Here is a tiny trained network, its code and every weight. The questions are about switching its units off for an input and a class, where a switched-off unit gives its printed mean instead of its output.

import numpy as np


def w(rows, s, z=0):
    codes = np.array(rows[::2]) - 128.0
    scale = np.full(codes.shape[1], s)
    scale[-1] = z or s
    return codes * scale


def f(y):
    return y / 2 * (1 + np.tanh(0.7978845608 * (y + 0.044715 * y**3)))


def log_softmax(a):
    a = a - a.max(-1, keepdims=True)
    return a - np.log(np.exp(a).sum(-1, keepdims=True))


def net(x, mask):
    res = np.array(x, float).reshape(1, 7) / 4 @ E
    y = f(res @ A[0][:, :-1].T + A[0][:, -1])
    res = res + np.where(mask, y, B[0][:, -1]) @ B[0][:, :-1]
    return log_softmax(res[-1] @ U[:, :-1].T + U[:, -1])


A, B = {}, {}
E = w([
[124,126,78,7,106,121,127,145,126,196,199,119],'x0',
[128,129,128,128,129,126,128,127,127,128,128,127],'x1',
[128,129,128,128,127,127,128,128,126,128,127,126],'x2',
[174,130,129,133,132,137,4,115,130,134,131,68],'x3',
[129,125,127,129,128,127,129,125,129,128,130,128],'x4',
[127,130,129,126,128,129,127,130,129,127,128,128],'x5',
[115,174,110,124,84,205,129,78,4,135,107,134],'x6',
],0.016)
A[0] = w([
[131,113,120,107,135,107,127,153,145,140,159,124,138],'neuron 0',
[121,128,134,134,128,132,138,124,120,124,118,138,147],'neuron 1',
[186,132,126,133,131,136,5,116,129,133,130,63,174],'neuron 2',
[122,146,103,104,102,148,128,112,102,146,139,129,96],'neuron 3',
[125,136,139,146,122,146,128,104,112,115,98,131,128],'neuron 4',
[94,124,130,124,127,121,217,136,126,124,127,170,254],'neuron 5',
[124,136,134,146,120,145,126,110,114,120,106,130,130],'neuron 6',
[132,122,152,154,152,116,128,134,147,109,114,130,173],'neuron 7',
[136,122,153,151,154,114,129,136,148,110,117,132,174],'neuron 8',
[103,126,128,123,130,125,183,135,127,122,127,156,210],'neuron 9',
[128,116,121,110,135,112,129,145,139,137,146,125,146],'neuron 10',
[124,137,138,151,121,150,127,104,105,118,100,134,134],'neuron 11',
[134,122,147,144,156,110,128,138,155,112,117,130,171],'neuron 12',
[121,142,102,97,105,146,128,118,108,151,146,129,95],'neuron 13',
[131,113,120,107,133,107,128,153,148,140,159,122,130],'neuron 14',
],0.018,0.01)
B[0] = w([
[124,149,120,101,145,138,130,110,157,169,159,149,176],'neuron 0',
[113,132,108,138,127,132,138,134,122,115,110,133,143],'neuron 1',
[200,123,210,120,145,139,100,108,122,130,139,115,254],'neuron 2',
[126,94,134,162,101,101,108,157,93,129,122,97,165],'neuron 3',
[136,155,128,116,150,158,156,106,144,101,93,152,168],'neuron 4',
[57,133,5,133,116,121,157,147,132,125,116,138,208],'neuron 5',
[144,142,135,123,142,151,143,110,126,105,100,137,160],'neuron 6',
[124,101,131,155,103,109,113,153,99,129,125,106,173],'neuron 7',
[125,98,132,153,103,103,112,149,101,136,129,102,172],'neuron 8',
[83,132,34,131,120,122,147,139,133,129,121,134,178],'neuron 9',
[126,137,119,112,132,121,131,119,147,162,148,137,163],'neuron 10',
[134,154,127,119,150,157,154,107,136,96,91,148,173],'neuron 11',
[122,101,131,145,104,101,109,153,110,143,138,105,172],'neuron 12',
[125,92,133,156,97,94,102,161,103,141,136,96,166],'neuron 13',
[123,158,121,94,154,145,134,105,162,164,161,156,176],'neuron 14',
],0.016,0.031)
U = w([
[87,26,86,207,22,45,139,221,65,125,116,87,252],'0',
[173,7,191,191,84,80,56,161,48,127,149,35,188],'1',
[100,254,90,147,157,207,193,110,134,39,66,220,66],'2',
[183,222,179,114,228,222,130,33,114,55,79,144,32],'3',
[97,243,85,49,156,116,173,133,224,164,170,212,106],'4',
[165,192,167,36,228,160,92,49,211,167,196,148,37],'5',
],0.0061,0.0016)

Each question gives the input, the list of numbers given to net, and the class t.
The units are the neurons (one row each of A and B). Each row of codes is followed by its name. A weight is (code - 128) times the scale printed after its matrix; where a second scale follows, it is the last column's (A, B and U).
mask holds one flag per neuron, in row order. A switched-off neuron (its flag False) gives its mean, the last column of its row in B, instead of its output. The means were averaged over made-up inputs and are rounded, as every weight is.
A unit's drop is (log p(t) with every unit on - log p(t) with that unit switched off) / (log p(t) with every unit on - log p(t) with every unit switched off).
The circuit of an input: a set's keep is (log p(t) with only the set's units on - log p(t) with every unit switched off) / (log p(t) with every unit on - log p(t) with every unit switched off). Starting from the 12 units with the biggest drops (on a tie, the unit counted first), units are removed one at a time, each time the one whose removal leaves the highest keep (on an exact tie, the one counted first), for as long as the keep stays at least 0.8.
circuit, biggest first: the units of the circuit, biggest drop first
unit that matters most: the unit with the biggest drop
k most important neurons: the k neurons with the biggest drops, biggest first
drop when u is switched off: that unit's drop, to one decimal
input [-1,8,0,-8,6,-3,1], class 2: unit that matters most -> neuron 13
input [-3,-1,0,-1,0,-3,1], class 2: circuit, biggest first -> neuron 13; neuron 2
input [7,-1,4,1,6,-2,2], class 1: 2 most important neurons -> neuron 5; neuron 13
input [1,6,4,3,-2,8,-8], class 5: 2 most important neurons -> neuron 14; neuron 0
input [1,1,2,2,-7,4,8], class 1: 3 most important neurons -> neuron 3; neuron 13; neuron 14
input [1,2,0,-3,2,-7,-4], class 4: 4 most important neurons -> neuron 13; neuron 3; neuron 14; neuron 0
input [7,-8,-2,1,-5,3,-7], class 5: 2 most important neurons -> neuron 5; neuron 9
input [6,6,-4,3,3,3,2], class 1: 2 most important neurons -> neuron 13; neuron 3
input [0,-2,7,-1,-3,-7,7], class 2: 2 most important neurons -> neuron 11; neuron 4
input [8,8,0,0,7,5,1], class 0: 3 most important neurons -> neuron 13; neuron 3; neuron 2
input [8,-2,-3,-4,0,-5,1], class 0: 2 most important neurons -> neuron 13; neuron 3
input [-1,-5,3,1,1,-2,-5], class 1: 2 most important neurons -> neuron 5; neuron 9
input [4,-7,-3,1,-4,-3,5], class 1: 2 most important neurons -> neuron 5; neuron 9
input [6,-1,-7,-2,-4,-8,1], class 0: circuit, biggest first -> neuron 13
input [6,0,8,1,6,3,-2], class 5: 2 most important neurons -> neuron 5; neuron 9
input [1,5,-5,0,6,-1,-4], class 4: drop when neuron 13 is switched off -> 0.3
input [1,4,4,4,-4,5,-3], class 5: drop when neuron 3 is switched off -> 0.3
input [1,-7,2,-2,8,-1,-2], class 4: drop when neuron 13 is switched off -> 0.4
input [0,6,3,5,1,5,6], class 3: drop when neuron 8 is switched off -> 0.4
input [2,-3,0,5,-7,4,-7], class 5: circuit, biggest first -> neuron 14
